[-27  10  11 -10  15   9 -24   4  35 -19 -10  -1   3 -13   8  -7  -7  -7
  -7   7   6  25 -10 -10   3]	0
[-14 -13  -7 -11   4  -8 -30  -1  18  11  -6  -5 -13  -6   1  -4 -11 -12
  -2   3   7  23   7 -29   3]	1
[-17  -8 -11 -15  17   4   6  -6  12 -20 -24  -2 -34 -21   5  10 -18  -3
  -1  15  17  16 -15 -16  16]	0
[-32  18  13 -12   9  -8 -18   2  43 -19  -7  -7 -10   3   4  13  -8   5
  16   2  -8  24 -20 -16  19]	0
[-17   9   8  -6   9  15 -13   2  14 -21   3  -6 -12   5  10  -4 -15   7
  -9  -3  14  14 -11 -10   6]	2
[-32  18  13 -10   8   0 -21  -5  54 -22  -5  -4 -15   8   4 -24 -14 -17
   2  -2  -5  37  -9 -31  -1]	2
[-32   5   1  -4  12   2  -6  -3  15 -18 -10 -16 -26 -23   6   3 -13   7
  -4  -5  14   7 -17 -18  30]	0
[ -1   4  -8   1   2   7 -16 -14  25   2 -17  21  -2 -24  -6  -2  -1 -23
 -10  22 -10  25  -1 -51   7]	0
[-23 -15  -1  -7   4 -21 -14 -10  40  10 -16  -5   0 -11   1  -6  -6  -7
   7   3  -5  30 -17 -37  10]	1
[-41  14  14 -10  15  16 -27  13  22 -29  -8  -8 -20 -13   6  -2 -10  -6
   2   3  14  30 -20  -1  10]	2
[-25 -13   2 -10   0 -16  -5  -6  27   0 -19 -17  -4 -28   4  -4 -11  -5
 -14  -8   5  26 -20 -19   4]	1
[-28  -7 -10  -3   8   6  -9  -8  14 -16 -13   2 -14 -20  20   8 -11   0
  -9  12  14  27 -20 -27  20]	0
[-24   4  10  -8   9  20 -25  -4  21   2  -1   7  -6   2   7   0 -17 -12
  -1  18  12  36  -7 -13  10]	2
[-21 -11   5  -1  -5  -2 -10  13  15  -8 -13 -23 -12 -24   8  -4  -6  -1
 -10  -8   3  31  -4 -10  -4]	1
[-28   7   4  -3  -2   1 -14   0  16 -18  -4  -1  -9 -18  -1  -6  -8  -5
  -5   3  11  12 -19  -8   3]	1
[-16   9   5  -9  16  18 -13   7  32 -21  -6   1  -7   1   6   0 -16  -9
 -15  20   2  33  -6 -18   5]	2
[-23  -5   0  -3   8  -1 -11 -15  30  -9  -6  -3 -22 -22   2   0 -21   5
  -9  -5   3  25 -16 -47  11]	0
[-20  -4   0 -19  11  11  -3 -12  11 -11   1   3  -9  -4   6   6 -13   0
  -3  12  11  34 -12 -15  12]	2
[-32  11  12 -13  11   5 -19  16  31 -33  -7 -13 -10 -24   6 -15 -17  -7
  -3  -4  14  22 -21   2   8]	0
[ -5   1  -1   1   9  -1  11  -6  12 -21  -1  -5  -3 -17   4  -1 -11  16
 -17  -9  12  17 -32 -14  18]	0
[-23  13   4 -10  14  19 -27   3  29  -7  -8   7  -7  13  -3  -3  -4 -11
  -2  17  10  21  -8 -16   1]	2
[-14   5   6  -3   0  12 -14  -4  52 -13 -25   0  -6 -11   0  -3 -14  -1
  -5  -4   4  18 -11 -23   7]	0
[-25   6   0  -7  15  -7  -8 -11  33  -4  -4  -8  -8  -7   3   0  -7   3
   1  11   6  13 -19 -23  18]	0
[-10  -7  -3   1  15   4  -2 -12  14  -5  -7  12   2 -19   1   5  -7   1
 -11  20  10  16 -24 -13  23]	0
---
[-19 -26  13   5 -24  13   7 -44 -26   0  -6  -6 -29   3  -6  -2 -25  49
 -15   5   2  -5 -28  -2  13]	9
[-26 -78   1   1 -12   0  26 -20 -10   7 -20 -19 -33  -3   6  -4 -24  38
  -1  -7  10  33 -26  21   5]	6
[-25  42   1  -7 -14 -10 -12  -5   1   1 -12 -49 -23  15  28  24   2  26
  -4  -2   6 -12   7 -36 -11]	9
[-14 -43  -1  -7 -22 -41  -1 -40  -8   1 -19 -32 -38   8  12  -2 -17  25
  -8 -12  -3   3   4 -16  15]	3
[ 10 -45  11 -21  11  17 -16 -41  28  11  28  22  11  15  -6  -1  11  39
   1 -12 -16  10 -49  22  -8]	9
[ -2 -53  11   7  -3 -15  -7 -28   8   7  -1 -19 -18   5   5 -10  -4  11
   5 -12  -3   5  18  14   2]	3
[-10  -9   4  -4 -11   6   5 -25   2  11 -10 -13 -34  14   3 -25   8  44
   0 -15  -2 -13 -41  -6   5]	9
[-12  -1  -8   3 -18  -1  -1  -6  -2   1 -21 -40 -15   7  11   0  -9  25
  -4   9   1  16  -2 -38  13]	9
[  0 -46   4   9   3  -7   1  -2  12   9   9   2 -54  -1   8   4 -15  16
  -9 -24   3  -2  -3   8   6]	6
[-17 -11   7   0  -9   1   4 -42  -4  -5 -24 -21 -20   2   7  -9 -24  29
  -2  -5  -4   1 -39   8  -3]	9
[ -6   2   3   5 -13  -7  -5 -18 -10  -1 -36 -31 -28   4   5   4 -16   4
  -9   1   2  -3  -8 -45   2]	3
[-16 -43  -8  14  -8  -8  -1  -3   2  -2  -2 -12 -58  33   2  -1 -15  32
   0   0  12  -9  -2  -8  28]	6
[-25 -29   9  18 -30  -1  18 -26 -18  -9  -6 -16 -50   8  13  -8 -33  56
  -6   8  14   5   1   7  13]	6
[-32  28   6   2 -26   3   1 -30 -16  -1 -22 -42 -27   6   2  -3 -23  12
  -6   2  -5  -3 -18 -54   3]	9
[-28 -25  12   5 -16   2   8 -28 -10  -5 -35 -28  -8   5  10   0  -8  24
   1   1   1  17 -25   3   3]	9
[-17   4  -3   7 -15   1  -9 -21  -2  -9 -37 -38 -18   8  15  -7 -11  46
  -7  -1  14   2 -37   9 -13]	9
[-21 -12 -10   5 -10   6  -2 -36   1  -8   6 -24 -20   9  -2  -6 -16  21
  -4  11  -7  29 -34 -16   3]	9
[ 42  16  -4  -3  -8   6   2 -12   9   0  14 -30 -32   6   9   0   2   5
 -12   4   3 -10  -5 -42   0]	9
[-12 -45   8   1 -19  -8   1 -26 -19  -4 -28 -20 -25   4   4  -3 -14   8
  -2 -11 -11  -5 -18 -16   9]	3
[ -3 -30   5   7 -17 -26  -8  -9   3   7 -10 -21 -32   3  17  -3   2  -1
  -7  -4   3 -13  51 -14  18]	3
[-13 -55  -1   6 -24   1   5  -5  -2   9  -7 -10 -45   4  14   4 -13  40
  -4  -6   5  10  -4 -22  12]	6
[-10 -49  31   3 -24   4  13 -46 -17  -1 -19 -10 -25  -4   0 -22 -12  55
  -4  -9 -12   6  -5 -33  22]	3
[-12 -28   5  15 -34  -8   2 -22 -21  -5 -24 -30 -30  -5   2 -14  14  18
  -8   9   1  -3  39 -78  22]	3
[ -6 -21   7   5 -22  -5   3  -9   8   3  13 -11 -36   5   2  -9   7  15
  -6 -10  12 -12  45 -41  38]	6
[-20 -29  -4   3 -23  -1  24 -20 -16 -12 -11 -19 -33   9  19 -11 -29  33
  -5 -11  14   7  -6 -17  24]	6
[-12  -5  15   4 -27  -5   2 -21 -20   2 -14 -36  -6  12  13  -9   5  27
 -11   1   9  -8   8 -76   9]	3
[-19 -21  -4   7  -6 -12  -1   1   9   3  -4 -26 -39  11   8   8  -3  10
  -3  -6  18  -3  30  -6  19]	6
[-25  -7 -12   0 -10   2  -6 -18  -8   1  -3 -27 -20  10   5   7 -13  22
 -10   6   6  -1 -14 -38   2]	9
[-15  29   0   5 -13   2   1 -17 -17   4 -16 -31 -15   5  13   7  -2  31
  -8   1   0  -6 -31 -59  -6]	9
[-20 -23   6  10 -14  -4   0 -30  -3 -10 -21 -27 -13  15  -5  -1  -5  44
  -1  -4   4  -5 -20 -21  -1]	9
[-18 -22   2   4 -16   1   6 -37 -20  -9 -26 -30 -30   1   0 -13 -27  30
  -5   5  -1  -1 -30 -39  17]	3
[ -8 -78  21  11 -17 -22   9  -5   1   3  -4  -5 -51   1   7  -5   0  52
   8 -21   6   9   2  16  30]	6
[ -9 -19  13  -9  -8   9  -3 -38   4   2 -14 -16  -1  11   1  -9 -26  19
 -14 -19 -11   5 -37  25  -6]	9
[-21  18 -20  -2 -18  -3  -6  -8  -5  -1 -20 -48  -4   8   7   3   0  17
 -10   8   6   8 -15 -36  -8]	9
